Below is a small trained network, with its code and all its weights. Each question gives an input and a class and asks what happens when units are switched off, that is, made to give their printed mean instead of their output.

import numpy as np


def w(rows, s, z=0):
    codes = np.array(rows[::2]) - 128.0
    scale = np.full(codes.shape[1], s)
    scale[-1] = z or s
    return codes * scale


def f(y):
    return y / 2 * (1 + np.tanh(0.7978845608 * (y + 0.044715 * y**3)))


def log_softmax(a):
    a = a - a.max(-1, keepdims=True)
    return a - np.log(np.exp(a).sum(-1, keepdims=True))


def net(x, mask):
    res = np.array(x, float).reshape(1, 7) / 4 @ E
    y = f(res @ A[0][:, :-1].T + A[0][:, -1])
    res = res + np.where(mask, y, B[0][:, -1]) @ B[0][:, :-1]
    return log_softmax(res[-1] @ U[:, :-1].T + U[:, -1])


A, B = {}, {}
E = w([
[219,96,155,164,97,97,74,204],'x0',
[125,177,137,209,133,203,137,96],'x1',
[144,178,145,77,40,45,100,147],'x2',
[70,222,163,114,153,120,63,101],'x3',
[84,138,254,180,145,143,158,124],'x4',
[86,150,79,164,54,61,149,89],'x5',
[189,195,146,22,53,160,196,121],'x6',
],0.0085)
A[0] = w([
[29,157,145,106,141,129,203,70,207],'neuron 1',
[147,71,164,195,220,166,107,159,185],'neuron 2',
[177,116,67,56,145,89,101,142,254],'neuron 3',
[75,100,211,138,126,65,82,167,130],'neuron 4',
[116,1,75,132,152,118,180,113,165],'neuron 5',
[174,169,225,75,122,126,149,120,90],'neuron 6',
[124,161,192,89,98,170,140,172,204],'neuron 7',
],0.011,0.0068)
B[0] = w([
[132,64,67,223,165,145,126,110,241],'neuron 1',
[91,128,105,255,181,229,160,100,253],'neuron 2',
[75,13,20,98,108,129,143,155,228],'neuron 3',
[58,200,140,230,188,160,194,148,193],'neuron 4',
[166,92,56,83,35,54,130,145,227],'neuron 5',
[202,93,153,45,91,146,119,165,174],'neuron 6',
[220,32,53,119,136,106,40,175,188],'neuron 7',
],0.0083,0.013)
U = w([
[68,148,82,2,240,149,49,130,56],'0',
[101,170,196,46,100,163,171,66,22],'1',
[88,202,181,127,108,93,147,172,32],'2',
[80,108,89,217,169,165,163,118,230],'3',
[168,69,82,11,90,97,128,170,232],'4',
[206,114,181,97,154,173,109,123,3],'5',
[65,219,210,109,159,84,154,141,36],'6',
],0.009,0.0045)

Each question gives the input, the list of numbers given to net, and the class t.
The units are the neurons (one row each of A and B). Each row of codes is followed by its name. A weight is (code - 128) times the scale printed after its matrix; where a second scale follows, it is the last column's (A, B and U).
mask holds one flag per neuron, in row order. A switched-off neuron (its flag False) gives its mean, the last column of its row in B, instead of its output. The means were averaged over made-up inputs and are rounded, as every weight is.
A unit's drop is (log p(t) with every unit on - log p(t) with that unit switched off) / (log p(t) with every unit on - log p(t) with every unit switched off).
The circuit of an input: a set's keep is (log p(t) with only the set's units on - log p(t) with every unit switched off) / (log p(t) with every unit on - log p(t) with every unit switched off). Starting from all 7 units, units are removed one at a time, each time the one whose removal leaves the highest keep (on an exact tie, the one counted first), for as long as the keep stays at least 0.8.
circuit, biggest first: the units of the circuit, biggest drop first
unit that matters most: the unit with the biggest drop
top k neurons: the k neurons with the biggest drops, biggest first
drop when u is switched off: that unit's drop, to one decimal
input [4,2,5,7,2,3,-2], class 6: unit that matters most -> neuron 2
input [0,4,-1,8,-4,-1,2], class 0: circuit, biggest first -> (neuron 2; neuron 5)
input [-8,-4,2,-7,2,8,2], class 4: top 2 neurons -> (neuron 2; neuron 5)
input [4,4,3,-6,8,5,4], class 4: top 2 neurons -> (neuron 2; neuron 7)
input [6,-1,6,6,6,4,-3], class 2: top 2 neurons -> (neuron 2; neuron 1)
input [8,3,3,7,-7,-1,-2], class 4: top 4 neurons -> (neuron 2; neuron 1; neuron 3; neuron 4)
input [1,8,5,4,0,-6,2], class 4: top 2 neurons -> (neuron 2; neuron 7)
input [-6,3,-1,-4,-8,6,-1], class 4: top 2 neurons -> (neuron 2; neuron 5)
input [-5,-8,-1,-3,-1,3,-4], class 4: drop when neuron 5 is switched off -> 0.1
input [-1,3,3,-8,7,-5,6], class 4: drop when neuron 1 is switched off -> 0.0
input [6,5,-4,-3,-6,5,1], class 4: drop when neuron 1 is switched off -> 0.1
